Below is a small trained network, with its code and all its weights. Each question gives an input and a class and asks what happens when units are switched off, that is, made to give their printed mean instead of their output.

import numpy as np


def w(rows, s, z=0):
    codes = np.array(rows[::2]) - 128.0
    scale = np.full(codes.shape[1], s)
    scale[-1] = z or s
    return codes * scale


def f(y):
    return np.maximum(y, 0)


def log_softmax(a):
    a = a - a.max(-1, keepdims=True)
    return a - np.log(np.exp(a).sum(-1, keepdims=True))


def net(x, mask):
    res = np.array(x, float).reshape(1, 7) / 4 @ E
    y = f(res @ A[0][:, :-1].T + A[0][:, -1])
    res = res + np.where(mask, y, B[0][:, -1]) @ B[0][:, :-1]
    return log_softmax(res[-1] @ U[:, :-1].T + U[:, -1])


A, B = {}, {}
E = w([
[60,138,223,185,17,183,17,119],'x0',
[67,137,120,124,235,167,87,189],'x1',
[172,171,189,219,192,52,170,130],'x2',
[172,30,128,137,121,194,154,81],'x3',
[203,36,200,171,186,194,91,244],'x4',
[62,106,179,107,189,63,117,119],'x5',
[52,227,73,85,115,255,197,159],'x6',
],0.0091)
A[0] = w([
[123,131,155,123,87,30,170,27,203],'neuron 0',
[40,157,100,86,201,70,143,158,141],'neuron 1',
[147,204,97,110,180,112,168,151,205],'neuron 2',
[180,66,219,137,172,156,96,156,146],'neuron 3',
[140,120,149,174,136,21,181,67,179],'neuron 4',
[136,85,85,210,159,158,173,203,194],'neuron 5',
[38,134,140,129,73,156,88,97,137],'neuron 6',
[10,154,138,106,75,159,88,104,150],'neuron 7',
[123,143,140,78,77,132,78,91,105],'neuron 8',
[162,113,82,95,75,159,128,78,199],'neuron 9',
[118,85,98,97,96,163,109,138,254],'neuron 10',
[195,94,161,99,181,144,133,162,159],'neuron 11',
[166,133,38,122,89,181,183,125,135],'neuron 12',
[93,135,118,105,202,85,106,146,189],'neuron 13',
[87,111,153,167,125,83,58,118,168],'neuron 14',
[130,135,195,148,110,94,16,150,133],'neuron 15',
[42,139,142,106,73,160,136,127,150],'neuron 16',
[155,155,144,147,89,131,228,122,215],'neuron 17',
[114,107,203,131,135,109,39,154,91],'neuron 18',
[143,224,132,131,127,113,161,169,109],'neuron 19',
[142,76,160,107,161,161,116,141,149],'neuron 20',
[39,151,53,101,159,62,103,144,114],'neuron 21',
[142,64,167,155,147,120,42,210,229],'neuron 22',
[124,139,138,132,153,133,116,111,57],'neuron 23',
[123,153,117,128,116,82,135,68,83],'neuron 24',
],0.012,0.003)
B[0] = w([
[221,94,75,171,154,142,190,124,246],'neuron 0',
[16,92,72,60,184,79,196,103,245],'neuron 1',
[45,161,139,130,209,95,102,154,221],'neuron 2',
[111,77,228,100,87,117,108,136,237],'neuron 3',
[249,64,100,188,203,78,193,129,236],'neuron 4',
[86,89,186,132,140,139,93,178,203],'neuron 5',
[129,208,112,187,83,210,198,137,224],'neuron 6',
[78,143,114,149,70,218,248,107,250],'neuron 7',
[143,162,82,124,91,130,175,112,188],'neuron 8',
[176,135,74,67,79,148,42,128,215],'neuron 9',
[84,113,102,166,39,134,85,150,198],'neuron 10',
[100,17,204,130,119,121,146,167,208],'neuron 11',
[143,162,118,79,118,117,42,187,232],'neuron 12',
[59,82,121,111,132,94,127,71,207],'neuron 13',
[145,182,96,196,57,83,159,64,196],'neuron 14',
[146,207,143,180,126,75,116,69,219],'neuron 15',
[106,169,102,150,84,243,212,126,219],'neuron 16',
[175,157,99,173,198,159,77,185,201],'neuron 17',
[117,158,173,156,86,86,108,73,210],'neuron 18',
[126,189,160,111,207,138,110,117,191],'neuron 19',
[115,50,157,129,71,147,148,128,185],'neuron 20',
[53,115,83,62,132,101,167,88,230],'neuron 21',
[101,125,254,162,65,72,84,71,240],'neuron 22',
[114,135,135,120,114,105,156,136,135],'neuron 23',
[182,77,83,137,160,142,187,177,186],'neuron 24',
],0.0085,0.015)
U = w([
[132,154,218,178,89,66,98,26,111],'0',
[61,123,105,76,177,88,154,82,161],'1',
[120,200,169,135,213,148,98,187,8],'2',
[113,59,236,125,100,149,110,153,210],'3',
[212,85,110,155,167,107,159,101,212],'4',
[96,175,129,146,64,251,178,99,158],'5',
[144,142,85,79,56,159,42,143,35],'6',
],0.012,0.0011)

Each question gives the input, the list of numbers given to net, and the class t.
The units are the neurons (one row each of A and B). Each row of codes is followed by its name. A weight is (code - 128) times the scale printed after its matrix; where a second scale follows, it is the last column's (A, B and U).
mask holds one flag per neuron, in row order. A switched-off neuron (its flag False) gives its mean, the last column of its row in B, instead of its output. The means were averaged over made-up inputs and are rounded, as every weight is.
A unit's drop is (log p(t) with every unit on - log p(t) with that unit switched off) / (log p(t) with every unit on - log p(t) with every unit switched off).
The circuit of an input: a set's keep is (log p(t) with only the set's units on - log p(t) with every unit switched off) / (log p(t) with every unit on - log p(t) with every unit switched off). Starting from the 12 units with the biggest drops (on a tie, the unit counted first), units are removed one at a time, each time the one whose removal leaves the highest keep (on an exact tie, the one counted first), for as long as the keep stays at least 0.8.
units of the circuit, in order: the units of the circuit, biggest drop first
top k neurons: the k neurons with the biggest drops, biggest first
drop when u is switched off: that unit's drop, to one decimal
input [1,2,7,5,-3,0,-5], class 4: units of the circuit, in order : (neuron 4)
input [-1,-4,7,-5,-4,3,4], class 4: top 2 neurons : (neuron 4; neuron 0)
input [7,0,-6,7,7,-2,2], class 3: top 4 neurons : (neuron 3; neuron 22; neuron 20; neuron 5)
input [8,8,1,-3,2,-5,0], class 0: top 3 neurons : (neuron 22; neuron 15; neuron 18)
input [6,4,-1,-7,-4,3,-4], class 5: top 2 neurons : (neuron 7; neuron 6)
input [-7,4,-5,-6,8,3,3], class 3: top 3 neurons : (neuron 11; neuron 5; neuron 22)
input [-4,1,3,-5,7,2,5], class 3: top 3 neurons : (neuron 5; neuron 11; neuron 21)
input [-7,2,2,-6,5,8,-5], class 0: top 3 neurons : (neuron 22; neuron 3; neuron 18)
input [2,5,-1,4,8,8,-2], class 0: top 4 neurons : (neuron 22; neuron 18; neuron 15; neuron 14)
input [-7,0,-2,6,-1,-1,8], class 6: top 2 neurons : (neuron 9; neuron 12)
input [-7,4,8,-2,4,-2,-8], class 3: top 2 neurons : (neuron 11; neuron 5)
input [-3,-6,5,-8,-3,7,1], class 4: top 3 neurons : (neuron 4; neuron 0; neuron 24)
input [5,-8,0,-5,-6,2,-4], class 4: drop when neuron 0 is switched off : 0.3
input [-5,-1,-6,-6,5,5,-5], class 0: units of the circuit, in order : (neuron 22)
input [-2,-7,1,3,8,-7,-5], class 3: drop when neuron 3 is switched off : 0.0
input [-4,-7,-8,-4,0,-7,-7], class 6: drop when neuron 9 is switched off : 0.2
